Here is a tiny trained network, its code and every weight. The questions are about switching its units off for an input and a class, where a switched-off unit gives its printed mean instead of its output.

import numpy as np


def w(rows, s, z=0):
    codes = np.array(rows[::2]) - 128.0
    scale = np.full(codes.shape[1], s)
    scale[-1] = z or s
    return codes * scale


def f(y):
    return y / 2 * (1 + np.tanh(0.7978845608 * (y + 0.044715 * y**3)))


def log_softmax(a):
    a = a - a.max(-1, keepdims=True)
    return a - np.log(np.exp(a).sum(-1, keepdims=True))


def net(x, mask):
    res = np.array(x, float).reshape(1, 5) / 4 @ E
    y = f(res @ A[0][:, :-1].T + A[0][:, -1])
    res = res + np.where(mask, y, B[0][:, -1]) @ B[0][:, :-1]
    return log_softmax(res[-1] @ U[:, :-1].T + U[:, -1])


A, B = {}, {}
E = w([
[76,141,239,211,179,170],'x0',
[128,112,161,106,97,176],'x1',
[156,134,254,128,69,82],'x2',
[160,128,152,107,101,76],'x3',
[133,83,145,246,41,149],'x4',
],0.0085)
A[0] = w([
[128,115,218,61,82,205,254],'n0',
[133,138,134,156,126,123,100],'n1',
[237,122,100,130,161,87,36],'n2',
[88,149,101,146,192,63,71],'n3',
[145,57,119,59,176,218,57],'n4',
[142,127,73,94,35,117,154],'n5',
[89,150,160,70,189,21,152],'n6',
[99,126,254,198,232,134,232],'n7',
[186,68,144,165,95,153,38],'n8',
[132,67,113,224,106,110,82],'n9',
[176,54,111,169,101,117,145],'n10',
[85,71,97,213,101,101,53],'n11',
[112,69,73,60,74,114,232],'n12',
[227,147,77,114,81,105,93],'n13',
[118,132,187,30,124,191,7],'n14',
[74,104,64,118,147,137,83],'n15',
[40,187,30,165,155,153,133],'n16',
[151,53,85,171,132,66,149],'n17',
[64,120,86,211,195,216,210],'n18',
[130,116,153,45,228,100,45],'n19',
[104,90,183,214,238,135,37],'n20',
],0.0083,0.0016)
B[0] = w([
[144,139,56,213,128,11,193],'n0',
[140,124,168,139,28,187,133],'n1',
[118,147,168,140,113,190,151],'n2',
[136,85,107,117,70,100,154],'n3',
[138,65,117,195,147,156,158],'n4',
[73,186,142,214,185,77,175],'n5',
[140,64,155,147,176,174,192],'n6',
[140,197,38,146,175,136,255],'n7',
[66,43,151,97,199,82,160],'n8',
[24,69,168,89,136,222,181],'n9',
[105,148,107,2,176,222,159],'n10',
[83,33,182,91,188,214,169],'n11',
[192,212,138,166,161,135,186],'n12',
[84,245,138,175,211,128,174],'n13',
[117,77,72,120,141,139,154],'n14',
[219,83,159,155,156,168,161],'n15',
[177,98,197,202,47,175,195],'n16',
[124,134,165,67,154,100,150],'n17',
[159,212,183,190,92,120,219],'n18',
[81,30,238,24,162,129,189],'n19',
[90,173,99,131,172,118,202],'n20',
],0.0048,0.0091)
U = w([
[120,235,56,157,197,73,253],'0',
[74,14,193,42,181,164,165],'1',
[242,67,126,226,181,49,53],'2',
[95,254,164,54,119,158,73],'3',
[100,69,7,184,166,18,69],'4',
],0.0066,0.0012)

Each question gives the input, the list of numbers given to net, and the class t.
The units are the neurons (one row each of A and B). Each row of codes is followed by its name. A weight is (code - 128) times the scale printed after its matrix; where a second scale follows, it is the last column's (A, B and U).
mask holds one flag per neuron, in row order. A switched-off neuron (its flag False) gives its mean, the last column of its row in B, instead of its output. The means were averaged over made-up inputs and are rounded, as every weight is.
A unit's drop is (log p(t) with every unit on - log p(t) with that unit switched off) / (log p(t) with every unit on - log p(t) with every unit switched off).
The circuit of an input: a set's keep is (log p(t) with only the set's units on - log p(t) with every unit switched off) / (log p(t) with every unit on - log p(t) with every unit switched off). Starting from the 12 units with the biggest drops (on a tie, the unit counted first), units are removed one at a time, each time the one whose removal leaves the highest keep (on an exact tie, the one counted first), for as long as the keep stays at least 0.8.
circuit, biggest first: the units of the circuit, biggest drop first
most important unit: the unit with the biggest drop
top k neurons: the k neurons with the biggest drops, biggest first
drop when u is switched off: that unit's drop, to one decimal
input [7,6,3,5,-7], class 0: circuit, biggest first	[n0]
input [1,-1,-7,4,1], class 2: top 3 neurons	[n16; n7; n15]
input [8,7,3,-7,5], class 0: circuit, biggest first	[n7; n20]
input [-5,6,-4,-7,-7], class 1: top 3 neurons	[n19; n7; n0]
input [4,0,-8,-4,2], class 2: top 3 neurons	[n16; n15; n18]
input [5,7,6,-4,6], class 4: circuit, biggest first	[n0; n7; n8; n16]
input [-1,-3,1,-3,-6], class 1: circuit, biggest first	[n19; n7]
input [-8,8,3,0,4], class 0: circuit, biggest first	[n13; n5; n12]
input [8,2,7,-7,-3], class 0: circuit, biggest first	[n7; n0]
input [4,-6,-6,-1,-1], class 2: circuit, biggest first	[n16; n15]
input [6,2,2,3,4], class 0: circuit, biggest first	[n7; n20]
input [-3,-6,-6,-2,1], class 2: top 4 neurons	[n16; n15; n7; n20]
input [-4,7,4,-2,-4], class 4: top 3 neurons	[n0; n14; n18]
input [5,6,6,-1,-5], class 2: circuit, biggest first	[n0]
input [-7,-7,5,7,6], class 0: top 2 neurons	[n13; n5]
input [-5,-4,6,8,-8], class 1: top 4 neurons	[n19; n6; n7; n18]
input [-6,-8,7,-6,-8], class 1: top 2 neurons	[n19; n6]
input [-5,-2,0,-5,-6], class 1: top 4 neurons	[n19; n7; n0; n18]
input [-4,-1,-5,-5,-5], class 1: top 4 neurons	[n19; n0; n7; n20]
input [6,-8,-6,-8,3], class 3: most important unit	n18
input [0,3,-8,-5,5], class 2: top 2 neurons	[n18; n16]
input [-2,-7,-7,2,0], class 2: drop when n7 is switched off	0.1
